Facts:
{z_470 z_379 z_962 z_584 z_557 z_714} zasom 813
{z_267 z_67 z_734 z_305 z_356 z_731 z_788 z_300 z_988 z_447 z_26 z_955 z_803} zasom 764
{z_531 z_804 z_971 z_761 z_386 z_343 z_933 z_743 z_503} zasom 641
{z_735 z_369 z_784 z_726 z_180 z_580} zasom 840
{z_845 z_112 z_846 z_741} zasom 21
{z_84 z_897 z_5 z_104 z_942 z_529 z_912 z_898 z_951} zasom 230
z_470 braskis z_531
z_267 braskis z_735
z_84 braskis z_529 z_300
z_734 braskis z_447
z_379 braskis z_447 z_761
z_962 braskis z_529
z_104 braskis z_726 z_5
z_386 braskis z_912 z_300
z_731 braskis z_5
z_788 braskis z_356 z_557
z_343 braskis z_804 z_955
z_988 braskis z_846
z_933 braskis z_180 z_845
z_898 braskis z_584
z_580 braskis z_356
z_951 braskis z_897 z_503
[z_470 z_804 z_734 z_379 z_305 z_962 z_731 z_726 z_912] vunar b
[z_267 z_845 z_5 z_784 z_386 z_300 z_584 z_846 z_447 z_741 z_557 z_26 z_955] vunar a
[z_531 z_788] vunar g
[z_67 z_369 z_942 z_988 z_180 z_933 z_743 z_951 z_503] vunar c
[z_735 z_897 z_112 z_971 z_356 z_343] vunar e
[z_84 z_104 z_714 z_803] vunar f
[z_761 z_529 z_898 z_580] vunar d

Known rows:
z_731: [ 15  -4   0 -21   6  15 -22  13  22  -4   1 -20 -16   3   2  -4  -5 -38
  17  46   6  -8  29 -50  -6   5 -38]
z_529: [ 14 -16 -19 -41  -5   2  11  11  -6  21  12  16   1   9 -12  21  -3   4
  -8 -14   2  -2  -6  47  -7  11  36]
z_962: [ 40   6 -49  14  -4 -22 -17  11  20  12  26  19 -11 -36 -12   5   4   6
 -12   3 -17   4   7  -8  33  22  -4]
z_912: [  1   1 -11 -57   8   6  -6 -10   1  11  20   2  -1  12  20 -23  12  -8
  -6   6   6  -3   3  39  12   6  23]
z_104: [ 15  -9  14 -27   7  13 -15   5   8 -16  26 -37 -43  59   4  11  22 -17
  -3 -22   6 -15  34 -13  11  -8   1]
z_726: [-40  -8 -36 -13   0  22   5 -29 -11   5  20  13  38  -1  18 -27   3 -22
   8  26  10  15  19  12  11   3 -20]
z_803: [ -8  -8  28 -16  11  20  19   0   3   4 -19  -6  -4 -19 -15 -16   7  -5
  -8  21 -15   7 -14 -33  -5   2 -30]
z_933: [-17  46   2  14  -9  -5 -17   9 -21   8 -16   7 -23  16   1  29  -4  -4
  16  -9  16  -4 -13 -14 -15  -7  -6]
z_988: [ 12  -2  17  -7  16  14   1  -5  16  -3   5 -20 -18 -27 -11  19 -10 -13
  15  10 -11 -21   0 -35 -26   0 -35]
z_379: [ 19  -2 -10  51   7 -20 -15   0  32 -17   3   1 -11 -36  -4  -9  -8   6
   1  14 -15 -16   8  22  74   2   6]
z_898: [ 17 -22  11 -37  -2  -1  -7   8   4  -6  22 -16 -20  20 -10  38  -4 -12
  17 -15   4 -18  12  38   8  -6  27]
z_584: [ 15 -19  -9  37 -11 -17  13   2  17  -7 -17  11  -3 -29   2 -39  -1  33
 -12 -30 -10   4  19  13  25  23  29]
z_26: [  1 -19  16 -29  -2  11  20  -1  10  -3 -26  -3   0 -34   6  -1   0  15
  -1  12  -9   5  -2 -19 -30  15 -15]
z_942: [  1   5   9 -16  17  17   7 -12 -11  17  16  -4 -14  14  13 -16   3  -1
   1 -23   3 -12   1  32  -9  -9  38]
z_714: [ -2   0  -6  37   7  -4   5  -3   9  -2 -12  13 -11 -20 -16 -33   5  12
 -26 -10 -11   4   9  -1  44   7  24]
z_897: [ 16   2  21 -21   7  -9  11   0 -13 -11  33  12   2  27  13  -6  -7  13
 -14 -13   0   8  30  28   0 -16  25]

Rows, some named above:
[ -1 -25  38 -13  -1  -7  13  -5  25 -15 -21 -16  10 -41  -1   6  -5  15
   6   5 -18 -10 -23  -3  -8   5 -16] => z_447
[ -2  -6  16   6  18  25  10 -10   7  18 -21   6  -9 -34 -10 -18  -9 -10
   2  14 -12  -9 -13 -27 -20  -3 -14] => z_67
[ 28 -25  16 -30  -9  -4   6   1  23  -8  -4 -22  -6 -19  -5  29   0   6
  19  -1 -17 -14  -2 -24 -26  10 -43] => z_267
[ 26 -20  20 -24  -9  -4  -3   5  21 -15 -12 -21  -7 -27   2  28  -4   1
  14   1 -14  -8  -1 -31 -25   8 -38] => z_267
[ 28   0 -33  31   2 -21 -18   0  22  -3  11   3 -21 -25  -6 -23   0   1
  -4  15  -7  -8  20   4  50  12   5] => z_470
[-34 -28 -17   4 -14  13  26 -36 -16  -5   9   3  32 -10  13  -2   3  14
   2 -16  -1  13  10  11  -5   6 -18] => z_784
[-28  42 -16  -7 -16 -19 -19   8 -17  11 -19  26   8   8  23  -9   9  -8
   2  23  22  13 -20  10   5   1  16] => z_804
[-16  12  12  10 -15 -17 -17  20 -16 -18 -15  26  -6  13   4 -11  10 -13
   2  10  12  17 -31  -3  -6 -13  15] => z_531
[ -3  -3  10 -26   5  17  -1  -4  18   5 -16   8  14 -30   4 -35  -4 -20
  -2  51  -3   8 -14 -19  -4   6 -26] => z_305
[ 25 -29  39   6  17   8 -10   1  22 -32   5 -20 -17 -18 -25   7   4 -20
  21  26 -14  -9  -6 -43  -5 -21 -44] => z_788
[-16  32  -4  10 -21 -25  -4  14 -38 -12 -12  35  17  30   2   8 -18  14
  -6  13  20  24  -7   3  -3 -10  12] => z_971
[ -4  29 -18 -15 -30 -35 -15  12 -15  -1  -9  12  -8   9   7  56   8  17
  10 -24   3   8 -23 -18 -29  17 -17] => z_386
[-15   8  11  18 -11 -22 -12  11 -17 -10 -13  31  -3  16   3  -4  12 -21
   7   8  14  18 -30  -6  -4 -12  12] => z_531
[ 29 -32  35  -8  16  12  -2   3  23 -33   8 -19 -24 -13 -19  14   1 -29
  14  26 -16 -12  -2 -33  -7 -21 -40] => z_788
[ 16   1  10 -16  14  13  -5  -8   7   7  22 -18 -30  20   4  20   8  -9
  12 -26  -2 -22  14  20  -3 -19  12] => z_951
[  1  28 -17 -12 -34 -41 -22  10 -18   0  -7  12  -3   4  11  54   3  16
   6 -20   7   8 -26  -6 -33  21  -6] => z_386
[  9   4 -10 -51   9  -3  -5 -10   4   9  23  -1  -2   8  24 -30   8 -11
  -5   1   5  -2  -5  32  16   1  28] => z_912
[ 12  -5  41   1   8   8  13  10   5 -23   5   4   6 -10 -13   0 -22  -2
  -9  35 -12   3  11 -21  -9 -15 -23] => z_356
[-25  -8 -14  18  -1  15  21 -20 -22 -15  29  26  40  18   2   5  -5   5
  -5   7  -4  18  34   3  -1 -17 -30] => z_735
[-26 -33 -20  17   0   8   6 -18  -8 -13  18  -5  20  -1 -20  51  -6 -15
  26   7   4 -10  30  25   6  -6 -21] => z_580
[-26  33 -11  -8 -15 -17 -26  13  -7   8 -23  25   7  10  17  -7  -1  -7
   4  28  24  17 -21  13   3   9  13] => z_804
[ 13 -10  14 -39   9  10  -6   0   1 -15  26 -38 -35  65   3  17  24 -28
   6 -19   4 -12  36 -10   0  -7  -1] => z_104
[ 18  -2  17 -12   7  -5  12   7 -12  -4  29  10  -1  37  11  -8  -8  16
 -15 -11  -2   4  23  29   8 -20  30] => z_897
[  7   3  26 -21  12  -5 -15  -7  34 -18   2 -20  -1 -36  -8  22  -6 -17
  15  42 -12 -15 -19  -7  15  -5 -47] => z_734
[ 20 -17   4 -29  -8  -1  15  -3   6   9 -10   1   8 -39  -4  18   1  15
  -8   6 -21   1 -23 -20 -39  23 -21] => z_300
[  3  17 -10  40  15  -2  -1  21 -17   7  16 -10  17  49 -11 -18 -13   8
 -26 -11  11  13   6  -7  12 -15  34] => z_112

Now the same things, written a new way:
Known rows:
z_731: [-10  29   8  -2  13  -9  -2   6  46 -22  24 -26 -29 -57  10  -7  -8  27
  -9 -68 -38]
z_804: [ -4   2 -45  30  -3 -54 -18  13   2 -35 -26 -26 -14 -34   9  24 -11  12
  17 -76 -41]
z_761: [ -3  -6 -36  34 -29 -58 -14  40  22  -1 -24 -38 -10 -28 -14  26 -19  21
  40 -52 -42]
z_503: [  4 -11 -37  40 -15 -53 -28  10  22 -47 -22  -7  -1 -38  17  28 -35  24
  40 -67 -16]
z_529: [ -1  -4 -22  10  -6 -33 -37  35  29  -4  -3 -77 -14 -60  28 -33 -38  -1
   9 -40 -30]
z_735: [-15  16 -16  22   1 -25 -35  22  -8  -7   9 -19 -46 -43  18  19 -31   5
  20 -37  -8]
z_846: [ -8  15  -6  19 -38  -4 -41  11   7 -17  -9 -14 -46 -46  17   3 -47  -7
  13 -65 -28]
z_84: [-10   9 -12  17  38 -25 -15  19  15  -8  -5 -47 -14 -72  17 -30 -46 -27
   7 -38 -31]
z_897: [  9   6 -31  34  26 -36 -30  18  10 -20   6 -47 -59 -56  11  -7 -37 -12
  17 -31  -8]
z_379: [ -8  35  39  20   2  -7 -38  19  23 -13 -17 -23 -25 -20  -9  -6 -19   7
  37  -2 -46]
z_470: [-14  26  28  17   1   0 -46  15  12 -32 -10 -28 -30 -28  12 -12 -14  16
  16 -12 -49]
z_580: [-18 -14 -16   5 -26 -12 -40  26  11   1  11 -21 -28 -55  28   0  -2  18
  23 -15 -44]
z_734: [-12  33   8   8   0 -27 -22   4  53   2   1 -27 -26 -61 -22  14  -4  11
   2 -43 -31]
z_714: [ -8  35  28  24  -2  -6 -34  19   8 -28 -11 -23 -41 -27  19  -6 -38  12
   7   0 -38]
z_584: [  8  38  34  25 -27  -9 -46  20   9 -33 -15 -13 -37 -35  24  -4 -43   8
   5 -19 -38]
z_386: [-10  -3 -27  26  -2 -42  11  24  -3 -30 -33  -6  18 -54  10   6 -48  -3
   7 -60 -41]

Rows, some named above:
[-10  37  38  22  -4  -7 -47  16  29  -8 -18 -24 -30 -19  -6  -5 -16   3
  35  -2 -49] => z_379
[ 11   0 -41  32  -7 -49  -9  17   2 -40 -23  -6  -3 -35   3  24 -22  12
  30 -70 -20] => z_531
[ -8   1 -48  35  -5 -55 -17  17  -3 -36 -26 -26 -15 -35   7  20 -15  16
  19 -73 -40] => z_804
[  6  16 -21  -5 -14 -31 -13   1  29  -6  13 -17 -49 -58   4  14 -15  28
 -29   2  -2] => z_356
[ -8 -19 -33  48   9 -43 -17   4  22 -47 -16  -6  12 -43   4  24 -33  17
  37 -64 -21] => z_933
[ -9  26   2  12   7 -26 -14   2  35 -11  10 -26 -39 -69  -1  12 -16  17
 -28 -42 -23] => z_803
[  0  -4 -22  11  -7 -35 -40  39  27   1   1 -77 -14 -62  27 -29 -37   0
  14 -48 -31] => z_529
[-12  22  -8   9 -15 -12 -24  26   6 -16  14 -21 -38 -29  42   2 -21  12
  24 -85 -38] => z_726
[ -7 -16 -33  47   5 -44 -19   2  21 -46 -18   0   6 -49   7  23 -35  20
  41 -62 -23] => z_933
[ 11  -7 -15  28   9 -28 -38   4  48 -25   5 -34 -21 -60  25 -18 -44  -6
  39 -50  -9] => z_942
[-20 -16 -20   3 -28 -12 -44  25  12   3   7 -18 -27 -56  29   0  -4  16
  24 -14 -44] => z_580
[  8  17 -17 -10 -11 -31 -13   0  29  -2  15 -19 -54 -62   5  18 -12  27
 -31  -1  -4] => z_356
[ -5 -11 -24  31   8 -25 -36  24  32 -10   7 -63 -33 -67  10 -29 -23   2
  25 -41 -41] => z_898
[-22  30  35   1   3  -4 -43  23   6 -23 -16 -31  -6 -24  20 -24 -28  10
   4 -10 -44] => z_962
[ -1  34  11  -6 -25 -27 -18  13  28 -10  -7 -26  -8 -76  11   2 -43   9
 -43 -57 -20] => z_300
[  3   8 -15  28  28 -14   4  18  32 -22  17 -38 -41 -48  30 -29 -40 -13
  27 -56 -39] => z_104
[ 10 -10 -13  39  28 -23 -43  -1  48 -35   3 -29 -22 -70  19 -20 -42  -4
  45 -51 -15] => z_951
[ 29  18 -16  22  -6 -26  -5  24  31 -28   9 -38 -44 -52  48 -21 -51 -12
  21 -77 -37] => z_5
[  5  14 -24   5   9 -32 -31  17  25 -12  -7 -59 -18 -56  27 -30 -39 -17
  10 -50 -31] => z_912
[ 14  14   0 -17   2 -11 -17 -15  38 -19   9   1 -28 -78  -1   0  -7  14
 -14 -12 -16] => z_788

The same things again, as new rows of numbers:
Known rows:
z_369: [  7   4 -15 -22  10   8   0  10 -13 -49  24 -10  25  19 -64 -11  -9   4
   2  35]
z_988: [  8   4  17   7  16  -3   3  34  -8 -25 -18  -6  29  21 -59   1  35 -18
  25 -20]
z_386: [ -9 -28 -21 -10 -22  -6   8  12  -6   3 -21  -4 -14   6  30  -9  46   2
  -4  39]
z_5: [-11 -20  23   0 -22  15   7 -34  10  30  11  -3   7  26  24   8 -34  17
 -18 -41]
z_804: [  5 -35 -22 -29 -14  18  10  24   6  -5  22 -41   7  13  -7   0  40 -16
  -6  24]
z_180: [  7  12 -10 -19  14  10 -10  -5  -6 -44  -8  -8  35  24 -64  -6 -20  11
   5  49]
z_788: [ 25  -4  -2 -17  -2 -14   2  36   0 -16 -12 -24  11  18 -40  13  11  -7
  41 -14]
z_898: [  3 -16   9   1  -9  15   4  -5  23  22  34  17  27  34 -12 -23 -11   8
  21 -55]
z_584: [  9 -11   9 -13 -35  16  -1   8  -6 -22 -34 -25 -15  26  -2  -7 -20   1
 -27  30]
z_933: [  9 -18  -8   1  15   3  -7  35  -9  -8 -27  -3  34  29 -22  -8  73   2
  21  39]
z_726: [ -6 -13 -25 -22  -9   4  11 -13   3 -41 -24 -23  19  11 -58   4 -57  15
 -33   2]
z_379: [ 14   9  10  19 -26  18   7  20 -10 -18 -85 -22  -5  21 -59  -1  -1  14
 -32  13]
z_955: [ -2  -4  17 -22 -20  -7  15  23  12 -14  -7 -33  -1  11  18   8  -4 -39
   1  -4]
z_734: [ 13  15  12  20 -12  -1  18  25   6  -7 -81 -22  11   3 -43  20   0  -9
   6  -4]
z_104: [-18 -34  16  -5  13   8  10 -17  30   7   5  22  12  36 -37 -10  -7  22
  -1 -44]
z_531: [ 30 -24 -30 -17   6   7  -3  21  -7 -14  22 -31  16  31  26   1  57  -3
  20   7]

Rows, some named above:
[ 13 -19  41 -33  21  14  10   0   9 -31 -16   2  -2  15   9 -29  18  10
  19  34] => z_112
[ -9 -27 -19  -8 -24  -4   7  13  -8   6 -23  -4 -13   6  30 -11  48   1
  -4  49] => z_386
[  8 -18  13  15  -5  16  -2 -42  16   7  70  11  13  23 -17 -16   7  12
  23 -68] => z_529
[ 32  -7 -11  27 -14  14   6  34   1 -34 -36 -17  15  21  70  -3  49   8
  29   1] => z_761
[ 16   2   6  20 -26  19   8  15  -9 -19 -91 -23  -7  26 -60  -2 -10  11
 -30  26] => z_379
[ 14  -6 -27 -19 -22   0   0  15  10 -48   2  -7  14  12 -29 -21 -52  13
  17   0] => z_580
[ 11 -33  14  -6   0  17  -1  13  15 -43 -32 -10  -6  30 -47 -19   0  -1
 -13  18] => z_714
[  5  23  21  22 -32  -1  19  16   3 -15 -75 -32  -6   8  32  29 -15  -5
   3   1] => z_447
[-14 -38  32 -14  21  25  10  -5  24   5  37   5   4  45 -10 -28  -6  -6
  27  -2] => z_897
[  6 -19  11 -12 -22  19   3  15  -2 -17 -50 -21  -1  23 -74 -13   6  -6
 -38  22] => z_470
[  7 -13  17   2 -12  12   3  -6  23  17  41  20  22  35  -2 -21  -1  13
  18 -59] => z_898
[ -4  -7 -19 -26 -12   7   9 -13   5 -44  -2 -16  20  11 -56   2 -50  14
 -34   7] => z_726
[ -1  -3  13  -5 -12  -4  14  17  12  -6 -44 -29  15   7 -64  15  -3 -17
   1 -11] => z_305
[ -4 -11  11  -3 -12 -14  15  13   8  -7 -66 -16  24   5 -49  13  -2  -9
 -11 -36] => z_731
[-12 -36  20  -6  15   9   9 -19  30  12   8  25  16  37 -38 -13 -12  19
   3 -42] => z_104
[ -3 -27   4   6  -2  22   7 -46  14  33  39  -6   0  16 -72   2  -7  16
  -7 -40] => z_912
[  2 -26   2  -2 -19  15   1  -4  -7 -21 -39 -12  -7  16 -91 -15  11   4
 -35  11] => z_962

